[[-125.17  204.88   39.62 -132.71]
 [ 121.27  206.31  -48.85  113.26]] ==> -125.17

[ 0.13 -0.14 -0.16 -0.11] ==> -0.14

[-1.397  0.870  0.873 -0.426  1.044] ==> -0.426

[-0.158  0.101 -0.043 -0.105] ==> -0.105

[[ 1.5  0.6  1.5 -1.4 -0.7 -1.4]
 [ 1.0 -1.1 -1.2 -2.0 -1.4 -0.2]
 [-1.9 -0.6 -1.2  0.4 -0.4  0.6]] ==> -1.9

[ 16.929 -14.448  -7.189  -9.027 -16.482] ==> -14.448

[-0.03 -0.05  0.19  0.06 -0.15  0.09] ==> -0.05

[ -1.204 -15.155  12.276 -17.839   3.980] ==> -15.155

[[-14.71 -11.39  15.43 -15.94  -1.51]
 [-20.58  -9.53  19.32 -15.70  -0.88]] ==> -15.94
---
[ 108.96  112.47  147.34  167.23 -121.29  177.70] >> 167.23
[-0.947  0.646 -0.445  1.043 -1.259] >> -0.445
[ 1.026  0.128 -0.125 -1.002 -0.803 -0.675] >> -1.002
[-0.03  0.19 -0.20  0.06  0.13  0.00  0.11] >> 0.13
[-0.10 -0.09  0.11  0.01] >> -0.09
[  3.2  -7.8 -11.9  -5.0   7.7  14.8] >> -5.0
[ -6.167   7.715  -6.807   9.682 -12.943] >> -6.807
[ 1.0  1.8  0.0 -1.0  0.1] >> 0.0
---
[[3304 3379 9017 9471 9389 9410]
 [3236 4949 9490 9387 9448 9409]
 [3340 3257 3242 6365 9314 9470]] → 3304

[[165 241 157  41]
 [180  65 136  96]
 [166 217 123  81]] → 165

[[-28  -7  33 -32]
 [-34  12  31 -11]
 [ 16 -35 -46 -14]] → -28

[[560 199  95 397 478 775]
 [572 296 598 334 233 831]
 [582 235 445 341 352 898]] → 560

[[5 4 6 5]
 [6 6 7 1]
 [4 8 7 5]] → 5

[[3774 5748 9381 5287 6004]
 [5710 3819 6050 4111 4809]
 [3760 3792 5843 3658 3162]] → 3774

[[ 53 228 112 247   9]
 [ 74 213  24 197 136]
 [246 191  73  43 104]] → 53
---
[108  32 218 223 152] → 223, 218

[[5468 9654 7201 3776 4830 8356]
 [2391 3290 6724 7353 7293 6931]] → 9654, 8356

[[ 34  76  31 144]
 [193 106  75 171]] → 193, 171

[ 70 469 663 676 782] → 782, 676

[-563 -322  754  514 -125] → 754, 514

[7157 2105 3589 9948] → 9948, 7157

[7834 8153 2297 3923] → 8153, 7834
---
[ 22  -1  -8   2  24 -31] Answer: -1

[[  1  -6  -4  14]
 [-26  33  12 -26]
 [ -6  12  12  -3]] Answer: -6

[[ 19 -34  -8  33]
 [-12  17  18 -20]
 [  5   9  -2  -2]] Answer: -34

[[ 20  31 -24  -8  31]
 [-17 -23  19   9 -26]] Answer: 31

[[25 -2 31 -5 22 -5]
 [26 26 10 14 21  7]] Answer: -2

[[-17  -7  25   6 -24]
 [-33 -26  35   9 -31]] Answer: -7

[[ 18 -25 -30 -17  -6 -17]
 [ 23 -30 -31 -24  -2 -12]] Answer: -25

[-35 -17  -5  -2 -15 -39] Answer: -17
---
[[-26  14  11 -15 -28  22]
 [ 19 -30 -23  -7  13 -35]
 [  8 -21 -16 -11   2 -22]]	11

[[-23   3   4 -22 -19   7 -27]
 [  4 -30 -18 -31  -5 -34 -16]
 [-18  -5  -1 -27 -16  -2 -28]]	4

[[ 36   0 -19  28]
 [ 33   0   8  19]
 [ 15   0  38   8]]	-19

[[ -9  10 -21 -35  -4 -31]
 [-32  20  18 -15 -18 -24]
 [-10  -2  19  33  19  31]]	-21

[[30  3  0 -4]
 [35  2  0  4]
 [28 -4  1  0]]	0

[[  2 -38  -4   3   4  -1 -10]
 [  6  12  -5   2   2   4  -4]
 [  5 -17   5   5   3   0  -8]]	-4
---
[ 36 -30 -33   5  15] Out: -33, 36

[ 30 -20  14 -21  -5 -23  18] Out: -21, 30

[-38  -4  36  13   9   8  -4] Out: 13, 36

[  9  -4  19 -31  -1] Out: 19, 19

[[  1   1   8  -4   0  -3   1]
 [-31   1  24  40 -18 -14 -24]
 [ -6  -7   4   0  -1  -9  -2]] Out: 40, 40

[ -1  31  -3 -24 -29 -16 -18] Out: -24, 31

[-30 -19  24   6 -15] Out: 24, 24

[ 29   3  -8 -19   6] Out: -8, 29
---
[42, 26, 81, 41, 24, 26]: 42
[[7688, 5629, 8264, 7278, 9281, 6070, 4027], [5235, 4254, 7682, 8193, 7680, 2753, 4239], [4742, 7032, 5106, 6657, 4890, 6273, 6715]]: 8264
[[6802, 3201, 4611, 3844, 5469, 7821, 5077], [6327, 4605, 5181, 3160, 4094, 2640, 3572], [3784, 2486, 5602, 3489, 3740, 3206, 5003]]: 6802
[118, 146, 244, 151, 34]: 151
[31, -18, -25, -49]: -18
[[65, 170, 92, 176, 204, 199], [84, 227, 44, 103, 62, 169]]: 204
[[4204, 6775, 6898, 4630], [5152, 7713, 8568, 8044], [3190, 4233, 6377, 7855]]: 8044
[5, -14, 8, 40, 39, -13, -40]: 39
---
9003	5010	9625	2226	3745 out 9003, 3745

441	212	875	583	860	139 out 441, 139

-545	828	-648	313 out -545, 313

132	188	87	156
169	42	204	123
out 132, 123

57	71	64	22
46	74	76	61
out 57, 61

-951	-891	301	812
-886	-843	290	746
350	440	-443	161
out -951, 161
---
array([[5, 6, 2, 8, 6, 8],
       [7, 7, 4, 7, 6, 7]]) Out: 5

array([940, 892, 153,  90, 551]) Out: 551

array([3, 7, 2, 5]) Out: 5

array([[9474, 6188, 1974, 8580],
       [4128, 8420, 7131, 4864]]) Out: 4864

array([625, 167, 729, 260, 570, 154, 823]) Out: 260

array([841, 267, 386, 427, 717, 200, 628]) Out: 386
---
((16, 33, -5, 13, 8), (12, 43, -27, 15, 23), (16, 37, -23, 12, 1)) ans = -27
((5, 22, 18, 29), (58, 60, 84, 38)) ans = 18
((83, 36, 94, 77, 20), (21, 50, 49, 76, 24)) ans = 94
((54, 50, 70, 60), (47, 72, 22, 28), (76, 83, 32, 82)) ans = 22
((2, 2, 8, 9, 3, 6, 3), (6, 7, 1, 1, 6, 6, 7), (2, 3, 4, 6, 3, 5, 4)) ans = 1
((21, 46, 33, 13, 12, 35, 23), (15, 10, 39, 77, 31, 50, 60)) ans = 33
((27, 12, -30, -1, 1, -19), (34, 4, -34, 8, 10, -34), (6, 7, -24, 42, 5, -43)) ans = -34
((60, 73, 47, 37, 35, 79, 32), (31, 31, 19, 19, 33, 33, 8)) ans = 47
((0, -14, -41, 40, 13), (5, 9, 8, -11, -13), (-32, -35, 27, 12, 28)) ans = 8
((51, 40, 44, 65, 66, 58), (60, 81, 61, 21, 46, 61), (58, 64, 54, 34, 51, 53)) ans = 61
---
-14  -30  -15    6   -6   15  -22 Out: -14
 26   -6  -20  -33   -2 Out: 26
27  22  36  19  38 Out: 27
  8   37  -34   26   28   34 Out: 8
 40   -5   -7  -18   -2    2  -16 Out: 40
-23   14   37   14   29 Out: -23
 25    8   30    2  -21   16 Out: 25
-17  -35  -22  -16  -23   22 Out: -17
